[128 = 0]

[114 166 145 112 151 129 148 156 190 138 133 100 107 124 136 132 125 117
 136 140 144 114 118  89 143 129 138 120 114 137  72 126 165 132 113 126
 134 136 121 115 158 115 104 104 170  89  85 116  84 142 150 123 153 151
 110 133 106 149 118 110  82 139 144 111 143 132 185 129 159 152 113] | A Vaded
[131  74 170 137 137 160 152 135 128 180 131 160 159 153 160 165 116 124
 133 131 116 122 107  82 154 121 116 136  77 130 127 163 131 134 163  92
 123 149 134 152 227  75 145 154 147  85 114 138 132 100  89 144  98 145
 108 118 137 145 125 112 158  86 131  87 167  84 148 131 174  46 165] | G lib
[128 104 148 116 105 167 143 129 102 170 188 142 135 154 108 130 129 118
 134 137 137 171 131  98 151 110 103 155  59 152  45 155 154  91 146  83
 115 127 164 133 142 102 153 117 136 160  83 125 112 113 123 129 100 145
 132 107 141 145 137 118 126 119 143 110 151 168 191 145 147 103 167] | G lib
[129 176 120 115 143  87 111 134  71 108 117 153 141 161 107 137  97 144
 123 130 107  99 124 163 114 129 109 143 142 154  94 119  95 117 132 145
 111  99 103 114  50 145 177 117 133 164 125  83 118 114 152 135 139 154
 149 113 109 137  71 163 117 114 144 112  99 130  57 136  63 143 114] | R gofuf
[125 183 139 108 160  79 126 144  65 117  66 154 145 183 119 133 116 149
 119 138 105 138 113 166 121 132 131 138 173 150 126 113  96 148 114 147
  99 106 106 115  70 127 171 119 136 136 132  88 130 127 135 148 146 146
 129 128 119 134  80 140 108  89 123 112 113 101  60 138  48 128  96] | R gofuf
[138  91 177 117 130 150 142 138 113 158 127 164 141 176 120 145 127 115
 138 132 119 145  86  93 153 127 159 171  97 122 119 125 137 128 156 105
 108 116 126 141 134  79 137 148 152 129 118 106 147 106 101 136 115 136
 106 114 128 137 124 113 126 103 146 110 141  91 132 134 127  72 157] | G lib
[162  85 153 136 136 163 134 137 119 184 175 180 137 161 123 136  98 137
 152 143 125 128 114  78 163 108 103 138  55 157  39 162 192 115 152 103
 109 137 146 150 126  77 139 145 144 126  97 114 121 124 103 135 101 105
 144 125 152 150 123 133 153 122 125 124 142 124 166 147 143  58 165] | G lib
[104  72  84 131 130 122 134 114 252  94 157  99  95  98 143 139 114 147
 130  84 156 113 123 123 138 149  89  96 139 137  60 132 147 129 120 139
 145 119 121 160 123 178  99 129  86 113 132 155 106 172 211 136  89 143
 176 128 123 104 175 131 128 171 107 162 122 192 150 133 125 173 126] | E Kerad
[114 145 146 128 151 151 174 156 230 113 125 124 117 133 131 140 106 125
 145 155 170   6 129  65 166 145  99  87 111 133  56 114 190 167 115 139
 126 146  88 134 127 123  91 139 140 136  72 121  87 175 179 128 152 147
 144 134 120 121  91 110 110 126 135 174 151  92 176 133 169 118 129] | A sizum
[119 147 139 104 135 106 139 116  95  99 127 127 117 168  95 152 126 110
 135 112 115 113 100 132 122 136 135 180 114 145  74 120 110 105 117 129
 100  92 105 124  41 130 166 122 138 176 120  90 119  98 171 135  94 173
 151 103 112 120  88 143  89 172 145 101  98 113  64 139  73 142 136] | R gog
[136 215 124 135 141 122 136 133 131 120 142 121 120 128 106 141 116  99
 125 164 143  53 134 104 135 124 118 109 109 135 104 126 152 125 136 142
 125 151 102 115  80 127  92 105 131 118  79 108  79 147 156 126 130 124
  83 132 142 136 109 124 113 145 137  94 139 128 156 112 125 137 136] | A Vaded
[120 109 101 140 144 125 131 129 191 122 155 139 109 119 137 121 118 138
 136 102 147 105 118 117 135 124  92  83 122 146  90 132 150 149 131 134
 138 140 110 151  88 123 109 141 104  85 104 143 117 162 186 139  95 137
 130 141 142 110 163 131 141 141 105 129 113 130 130 125 129 142 142] | E lomub
[115  77 107 137 135 138 110 143 204 149 127 150 126 120 154 113 112 170
 143  90 140 145 120 119 136 115  89  85 150 151 113 145 146 159 129 141
 135 135 128 169 144 140 115 153 105  86 130 180 134 175 160 138 118 122
 151 140 141 123 166 123 157 112  97 134 126 159 131 134 130 132 123] | E Kerad
[130 169 136 128 121 145 139 131 122 140 144 141 124 146 117 156 122  93
 130 159 149  46 116  86 149 117 126 127  91 116 128 124 130 129 128 117
 108 142 104 126 131  98 115 109 139 131  79 128 130 128 136 130 126 148
  76 121 142 138 112 108 119 125 146  92 160 100 150 111 143  98 158] | A Vaded
[125 167 127 140 136 132 128 125 144 123 140 131 120 127 129 139 117 116
 125 144 133  51 107 118 121 130  96 110  99 136  92 140 118 129 121 126
 119 142 110 126 108 129 121 121 128 130 101 120 104 135 148 141 132 140
 112 127 140 133 103 131 139 132 133 104 119 114 132 131 142 119 154] | A Vaded
[115 104  96 127 137 123 133 114 166 116 160 121 114 112 138  99 108 174
 127  94 139 163 118 129 137 125  82  92 140 159  89  99 151 182 120 151
 145 132 153 157 126 137 129 133  87 100 118 141 130 173 159 139 102 140
 168 115 141 100 174 134 112 152 102 169 154 128 152 139  99 118  95] | E lomub
[135 140 143 118 156 118 137 151 143 129 136 138 123 158 127 153 116 120
 144 140  86  86 114  97 142 148 137 144  64 140  50 149 159  97 138 117
 106 116 125 114 112 122 133 141 158 134 125  91  90  90 131 132 125 143
 145 130 116 151  69 134 110 134 153 115 126 113 143 147 130 124 154] | G Zeza
[136 104 149 125 151 142 146 127 120 134 145 125 133 145 141 153 117 127
 136 127 121 100 115  89 142 136 130 141  65 132  79 147 157 100 134 107
 107 130 124  57 135 102 126 141 146 121 107 118 113  83 129 157 111 143
 114 130 126 140 104 125 128 136 145 112 127  99 146 132 164 114 166] | G lib
